Here is a tiny trained network, its code and every weight. The questions are about switching its units off for an input and a class, where a switched-off unit gives its printed mean instead of its output.

import numpy as np


def w(rows, s, z=0):
    codes = np.array(rows[::2]) - 128.0
    scale = np.full(codes.shape[1], s)
    scale[-1] = z or s
    return codes * scale


def f(y):
    return np.maximum(y, 0)


def log_softmax(a):
    a = a - a.max(-1, keepdims=True)
    return a - np.log(np.exp(a).sum(-1, keepdims=True))


def net(x, mask):
    res = np.array(x, float).reshape(1, 8) / 4 @ E
    y = f(res @ A[0][:, :-1].T + A[0][:, -1])
    res = res + np.where(mask, y, B[0][:, -1]) @ B[0][:, :-1]
    return log_softmax(res[-1] @ U[:, :-1].T + U[:, -1])


A, B = {}, {}
E = w([
[129,128,128],'x0',
[71,177,254],'x1',
[129,127,127],'x2',
[127,127,128],'x3',
[227,94,189],'x4',
[128,126,131],'x5',
[187,239,105],'x6',
[128,128,128],'x7',
],0.008)
A[0] = w([
[60,18,158,102],'neuron 0',
[90,40,144,79],'neuron 1',
[97,70,137,72],'neuron 2',
[52,116,102,117],'neuron 3',
[92,164,59,151],'neuron 4',
[255,136,199,105],'neuron 5',
[150,174,117,72],'neuron 6',
[99,154,212,72],'neuron 7',
[116,148,224,76],'neuron 8',
[182,227,130,84],'neuron 9',
[69,57,139,106],'neuron 10',
[182,60,28,64],'neuron 11',
[172,105,50,71],'neuron 12',
[102,143,113,224],'neuron 13',
[210,85,181,69],'neuron 14',
[193,90,175,95],'neuron 15',
[105,12,172,114],'neuron 16',
[177,103,159,173],'neuron 17',
[78,158,221,63],'neuron 18',
[194,95,177,90],'neuron 19',
[134,61,83,124],'neuron 20',
[149,104,64,205],'neuron 21',
[71,179,85,165],'neuron 22',
[199,101,148,97],'neuron 23',
[86,164,203,9],'neuron 24',
[77,151,78,93],'neuron 25',
[162,194,118,63],'neuron 26',
[166,103,43,140],'neuron 27',
[71,147,93,74],'neuron 28',
[40,163,66,64],'neuron 29',
[172,73,46,64],'neuron 30',
[104,79,136,71],'neuron 31',
[184,85,63,67],'neuron 32',
[163,212,117,65],'neuron 33',
[231,80,209,77],'neuron 34',
[144,215,137,115],'neuron 35',
[106,64,139,87],'neuron 36',
[91,46,135,88],'neuron 37',
[154,186,116,62],'neuron 38',
[52,184,120,119],'neuron 39',
[80,28,152,83],'neuron 40',
],0.0084,0.011)
B[0] = w([
[212,197,77,181],'neuron 0',
[206,200,75,152],'neuron 1',
[236,216,79,136],'neuron 2',
[131,95,106,164],'neuron 3',
[134,75,136,192],'neuron 4',
[73,64,78,186],'neuron 5',
[182,169,107,132],'neuron 6',
[43,196,145,155],'neuron 7',
[46,169,136,159],'neuron 8',
[192,153,69,166],'neuron 9',
[181,163,95,164],'neuron 10',
[30,229,157,172],'neuron 11',
[33,212,177,154],'neuron 12',
[216,52,224,254],'neuron 13',
[78,89,77,149],'neuron 14',
[78,106,61,152],'neuron 15',
[191,162,96,180],'neuron 16',
[101,60,128,191],'neuron 17',
[25,225,166,162],'neuron 18',
[78,98,73,150],'neuron 19',
[99,158,174,170],'neuron 20',
[142,124,240,234],'neuron 21',
[138,40,114,205],'neuron 22',
[67,72,83,148],'neuron 23',
[33,192,180,134],'neuron 24',
[96,96,94,150],'neuron 25',
[224,208,80,138],'neuron 26',
[82,187,186,197],'neuron 27',
[69,99,51,138],'neuron 28',
[4,88,3,155],'neuron 29',
[39,215,152,158],'neuron 30',
[187,181,115,132],'neuron 31',
[66,157,139,151],'neuron 32',
[220,216,61,146],'neuron 33',
[55,97,44,167],'neuron 34',
[177,124,70,171],'neuron 35',
[160,159,111,142],'neuron 36',
[193,178,86,153],'neuron 37',
[203,194,99,134],'neuron 38',
[120,56,92,173],'neuron 39',
[196,201,76,162],'neuron 40',
],0.0063,0.0086)
U = w([
[17,254,193,41],'0',
[236,215,26,53],'1',
[139,99,169,245],'2',
[48,40,17,2],'3',
[147,103,190,207],'4',
[150,107,184,199],'5',
],0.0099,0.0084)

Each question gives the input, the list of numbers given to net, and the class t.
The units are the neurons (one row each of A and B). Each row of codes is followed by its name. A weight is (code - 128) times the scale printed after its matrix; where a second scale follows, it is the last column's (A, B and U).
mask holds one flag per neuron, in row order. A switched-off neuron (its flag False) gives its mean, the last column of its row in B, instead of its output. The means were averaged over made-up inputs and are rounded, as every weight is.
A unit's drop is (log p(t) with every unit on - log p(t) with that unit switched off) / (log p(t) with every unit on - log p(t) with every unit switched off).
The circuit of an input: a set's keep is (log p(t) with only the set's units on - log p(t) with every unit switched off) / (log p(t) with every unit on - log p(t) with every unit switched off). Starting from the 12 units with the biggest drops (on a tie, the unit counted first), units are removed one at a time, each time the one whose removal leaves the highest keep (on an exact tie, the one counted first), for as long as the keep stays at least 0.8.
circuit, biggest first: the units of the circuit, biggest drop first
most important unit: the unit with the biggest drop
top k neurons: the k neurons with the biggest drops, biggest first
drop of u: that unit's drop, to one decimal
input [6,-6,3,-6,7,7,-3,-7], class 3: most important unit => neuron 34
input [-2,0,7,-1,-8,7,6,-7], class 3: circuit, biggest first => [neuron 29; neuron 22]
input [7,-4,-5,2,-2,0,6,-3], class 2: circuit, biggest first => [neuron 0; neuron 21]
input [1,-5,-2,4,-5,0,1,3], class 0: circuit, biggest first => [neuron 27; neuron 11]
input [7,-4,2,-1,8,5,4,-5], class 3: circuit, biggest first => [neuron 5; neuron 34; neuron 23]
input [-6,-7,0,5,-7,5,5,-6], class 0: circuit, biggest first => [neuron 27; neuron 12]
input [6,-1,-7,-4,-7,0,6,-1], class 3: top 2 neurons => [neuron 29; neuron 22]
input [4,6,-2,5,2,-7,7,-1], class 1: circuit, biggest first => [neuron 9; neuron 35]
input [5,2,0,-7,8,-7,7,7], class 3: top 2 neurons => [neuron 5; neuron 34]
input [2,6,0,6,7,4,4,-1], class 3: top 2 neurons => [neuron 5; neuron 34]
input [-5,-6,6,5,-3,2,-5,-5], class 0: drop of neuron 20 => 0.1
input [-5,3,-1,6,-4,6,7,4], class 1: drop of neuron 26 => 0.1
input [-6,-6,-8,-8,-5,-1,1,0], class 5: drop of neuron 18 => 0.2
input [1,-5,6,7,-6,8,1,-7], class 4: most important unit => neuron 21
